Below is a small trained network, with its code and all its weights. Each question gives an input and a class and asks what happens when units are switched off, that is, made to give their printed mean instead of their output.

import numpy as np


def w(rows, s, z=0):
    codes = np.array(rows[::2]) - 128.0
    scale = np.full(codes.shape[1], s)
    scale[-1] = z or s
    return codes * scale


def norm(h):
    return h / np.sqrt((h * h).mean(-1, keepdims=True) + 1e-5)


def f(y):
    return np.maximum(y, 0)


def log_softmax(a):
    a = a - a.max(-1, keepdims=True)
    return a - np.log(np.exp(a).sum(-1, keepdims=True))


def net(x, mask):
    res = np.array(x, float).reshape(1, 4) / 4 @ E
    u = 0
    for l in range(3):
        y = f(norm(res) @ A[l][:, :-1].T + A[l][:, -1])
        res = res + np.where(mask[u : u + 4], y, B[l][:, -1]) @ B[l][:, :-1]
        u += 4
    return log_softmax(norm(res)[-1] @ U[:, :-1].T + U[:, -1])


A, B = {}, {}
E = w([
[30,186,48],'x0',
[129,127,129],'x1',
[97,255,192],'x2',
[158,146,99],'x3',
],0.0047)
A[0] = w([
[74,92,6,1],'L0N0',
[254,149,124,94],'L0N1',
[208,185,174,8],'L0N2',
[78,166,89,67],'L0N3',
],0.0076,0.002)
B[0] = w([
[18,78,30,251],'L0N0',
[70,254,69,250],'L0N1',
[47,17,176,213],'L0N2',
[117,223,146,209],'L0N3',
],0.0079,0.0029)
A[1] = w([
[188,178,89,91],'L1N0',
[111,158,134,102],'L1N1',
[83,254,74,252],'L1N2',
[122,122,215,126],'L1N3',
],0.0085,0.0023)
B[1] = w([
[187,156,3,142],'L1N0',
[163,146,164,151],'L1N1',
[166,125,151,254],'L1N2',
[111,107,94,171],'L1N3',
],0.013,0.0075)
A[2] = w([
[247,1,28,251],'L2N0',
[96,140,242,93],'L2N1',
[122,99,25,147],'L2N2',
[146,14,163,96],'L2N3',
],0.0088,0.0023)
B[2] = w([
[169,236,177,254],'L2N0',
[161,1,117,191],'L2N1',
[152,105,99,206],'L2N2',
[34,160,232,177],'L2N3',
],0.0069,0.0072)
U = w([
[140,214,239,255],'0',
[249,238,100,144],'1',
[45,53,222,5],'2',
[188,37,171,122],'3',
[40,76,55,52],'4',
[128,157,17,88],'5',
],0.015,0.0034)

Each question gives the input, the list of numbers given to net, and the class t.
The units are the neurons (one row each of A and B). Each row of codes is followed by its name. A weight is (code - 128) times the scale printed after its matrix; where a second scale follows, it is the last column's (A, B and U).
mask holds one flag per neuron, layer by layer. A switched-off neuron (its flag False) gives its mean, the last column of its row in B, instead of its output. The means were averaged over made-up inputs and are rounded, as every weight is.
A unit's drop is (log p(t) with every unit on - log p(t) with that unit switched off) / (log p(t) with every unit on - log p(t) with every unit switched off).
most important unit: the unit with the biggest drop
k most important neurons: the k neurons with the biggest drops, biggest first
k most important neurons of layer l: the k neurons of layer l with the biggest drops, biggest first
drop when u is switched off: that unit's drop, to one decimal
input [-5,2,-3,3], class 1: most important unit	L0N1
input [-4,4,8,6], class 3: 3 most important neurons	(L0N2; L2N1; L2N0)
input [-8,-8,2,5], class 3: 3 most important neurons	(L0N2; L0N1; L2N1)
input [-7,-3,-3,1], class 1: 4 most important neurons	(L0N1; L0N0; L1N0; L0N2)
input [4,-2,0,-6], class 4: 3 most important neurons	(L2N0; L0N0; L0N1)
input [-3,2,-6,1], class 1: 4 most important neurons	(L0N2; L0N1; L1N2; L2N2)
input [-5,3,-2,-7], class 0: 2 most important neurons of layer 2	(L2N0; L2N3)
input [-5,1,1,-5], class 2: 2 most important neurons	(L1N0; L1N2)
input [-4,3,2,2], class 3: 2 most important neurons	(L0N2; L0N1)
input [-1,-3,-4,-2], class 0: 2 most important neurons of layer 2	(L2N0; L2N3)
input [1,0,0,2], class 5: 2 most important neurons of layer 2	(L2N0; L2N3)
input [0,-5,-4,-7], class 0: 2 most important neurons of layer 2	(L2N0; L2N1)
input [-2,0,7,1], class 3: 2 most important neurons of layer 2	(L2N1; L2N3)
input [-4,-1,1,4], class 3: 2 most important neurons	(L0N2; L0N1)
input [-4,-3,-7,-8], class 0: most important unit	L2N0
input [0,3,5,-7], class 2: 3 most important neurons of layer 2	(L2N0; L2N1; L2N2)
input [-7,-3,1,5], class 3: 4 most important neurons	(L0N2; L0N1; L1N0; L2N0)
input [-2,-2,5,-6], class 2: 2 most important neurons	(L0N1; L0N2)
input [2,3,-3,-1], class 4: 3 most important neurons	(L0N0; L1N0; L0N1)
input [-7,5,8,-6], class 2: most important unit	L0N2
input [2,-4,-1,5], class 5: 2 most important neurons of layer 1	(L1N0; L1N1)
input [0,2,-6,6], class 1: 3 most important neurons	(L2N0; L0N2; L1N3)
input [0,-1,5,3], class 3: 2 most important neurons	(L2N1; L0N2)
input [-6,-3,4,7], class 3: 3 most important neurons	(L0N2; L0N1; L2N1)
input [-5,4,4,2], class 3: 2 most important neurons of layer 2	(L2N1; L2N3)
input [-5,8,1,-6], class 2: drop when L1N2 is switched off	0.3
input [-8,-3,-3,-6], class 0: drop when L2N0 is switched off	0.1
